Below is a small trained network, with its code and all its weights. Each question gives an input and a class and asks what happens when units are switched off, that is, made to give their printed mean instead of their output.

import numpy as np


def w(rows, s, z=0):
    codes = np.array(rows[::2]) - 128.0
    scale = np.full(codes.shape[1], s)
    scale[-1] = z or s
    return codes * scale


def f(y):
    return y / 2 * (1 + np.tanh(0.7978845608 * (y + 0.044715 * y**3)))


def log_softmax(a):
    a = a - a.max(-1, keepdims=True)
    return a - np.log(np.exp(a).sum(-1, keepdims=True))


def net(x, mask):
    res = np.array(x, float).reshape(1, 6) / 4 @ E
    y = f(res @ A[0][:, :-1].T + A[0][:, -1])
    res = res + np.where(mask, y, B[0][:, -1]) @ B[0][:, :-1]
    return log_softmax(res[-1] @ U[:, :-1].T + U[:, -1])


A, B = {}, {}
E = w([
[138,201,163,54,68,117,50],'x0',
[189,170,29,169,116,201,107],'x1',
[114,125,108,134,107,101,97],'x2',
[136,125,130,110,148,142,141],'x3',
[144,170,85,81,64,115,249],'x4',
[104,139,131,167,82,130,117],'x5',
],0.013)
A[0] = w([
[69,50,159,140,149,75,175,217],'n0',
[78,50,167,110,118,126,106,172],'n1',
[166,188,64,70,68,118,154,147],'n2',
[132,74,110,196,199,157,80,222],'n3',
[154,138,200,139,161,163,35,253],'n4',
[82,109,130,126,94,73,229,175],'n5',
[72,10,172,151,161,151,102,191],'n6',
[108,94,50,162,133,115,200,94],'n7',
[54,149,218,49,103,93,154,203],'n8',
[91,145,138,147,122,108,167,103],'n9',
],0.013,0.0048)
B[0] = w([
[120,47,207,51,118,148,117,219],'n0',
[140,110,186,161,156,110,171,188],'n1',
[167,133,215,148,67,196,165,227],'n2',
[70,129,61,159,96,223,161,225],'n3',
[16,196,176,122,158,116,106,226],'n4',
[229,94,97,60,136,113,63,218],'n5',
[95,61,184,187,88,97,160,216],'n6',
[212,168,137,176,197,135,85,210],'n7',
[103,165,76,105,104,6,206,249],'n8',
[139,98,126,79,149,150,122,150],'n9',
],0.016,0.017)
U = w([
[112,115,166,134,60,155,166,253],'0',
[154,107,110,76,121,125,111,55],'1',
[77,178,149,133,140,85,122,67],'2',
[125,170,75,81,65,112,163,121],'3',
[84,115,9,188,99,179,151,145],'4',
[181,182,108,204,162,152,98,67],'5',
[84,240,107,118,117,176,73,122],'6',
],0.012,0.0053)

Each question gives the input, the list of numbers given to net, and the class t.
The units are the neurons (one row each of A and B). Each row of codes is followed by its name. A weight is (code - 128) times the scale printed after its matrix; where a second scale follows, it is the last column's (A, B and U).
mask holds one flag per neuron, in row order. A switched-off neuron (its flag False) gives its mean, the last column of its row in B, instead of its output. The means were averaged over made-up inputs and are rounded, as every weight is.
A unit's drop is (log p(t) with every unit on - log p(t) with that unit switched off) / (log p(t) with every unit on - log p(t) with every unit switched off).
The circuit of an input: a set's keep is (log p(t) with only the set's units on - log p(t) with every unit switched off) / (log p(t) with every unit on - log p(t) with every unit switched off). Starting from all 10 units, units are removed one at a time, each time the one whose removal leaves the highest keep (on an exact tie, the one counted first), for as long as the keep stays at least 0.8.
units of the circuit, in order: the units of the circuit, biggest drop first
k most important neurons: the k neurons with the biggest drops, biggest first
drop of u: that unit's drop, to one decimal
input [8,-5,-5,-5,1,-1], class 3: units of the circuit, in order => (n8)
input [-2,1,-1,-4,-4,4], class 4: 3 most important neurons => (n3, n2, n0)
input [0,8,-6,6,6,-4], class 5: 3 most important neurons => (n7, n0, n6)
input [1,-2,1,0,-3,-8], class 2: 2 most important neurons => (n2, n4)
input [-7,-1,6,4,2,8], class 1: 2 most important neurons => (n0, n5)
input [8,0,-4,-5,-3,-5], class 2: 2 most important neurons => (n3, n8)
input [-8,-6,-3,0,1,-5], class 1: 2 most important neurons => (n5, n2)
input [0,3,3,6,6,-6], class 5: 2 most important neurons => (n0, n7)
input [-6,-1,8,6,7,6], class 1: 2 most important neurons => (n5, n0)
input [8,0,0,-1,4,-8], class 3: 2 most important neurons => (n8, n6)
input [7,0,-7,7,-2,4], class 2: 2 most important neurons => (n3, n8)
input [-6,4,2,-8,-2,-1], class 4: drop of n3 => 0.5
input [-3,6,5,5,6,7], class 5: drop of n7 => 0.2
input [-6,7,6,1,6,-6], class 5: drop of n3 => 0.0
input [-5,2,-4,5,-3,7], class 4: units of the circuit, in order => (n3)
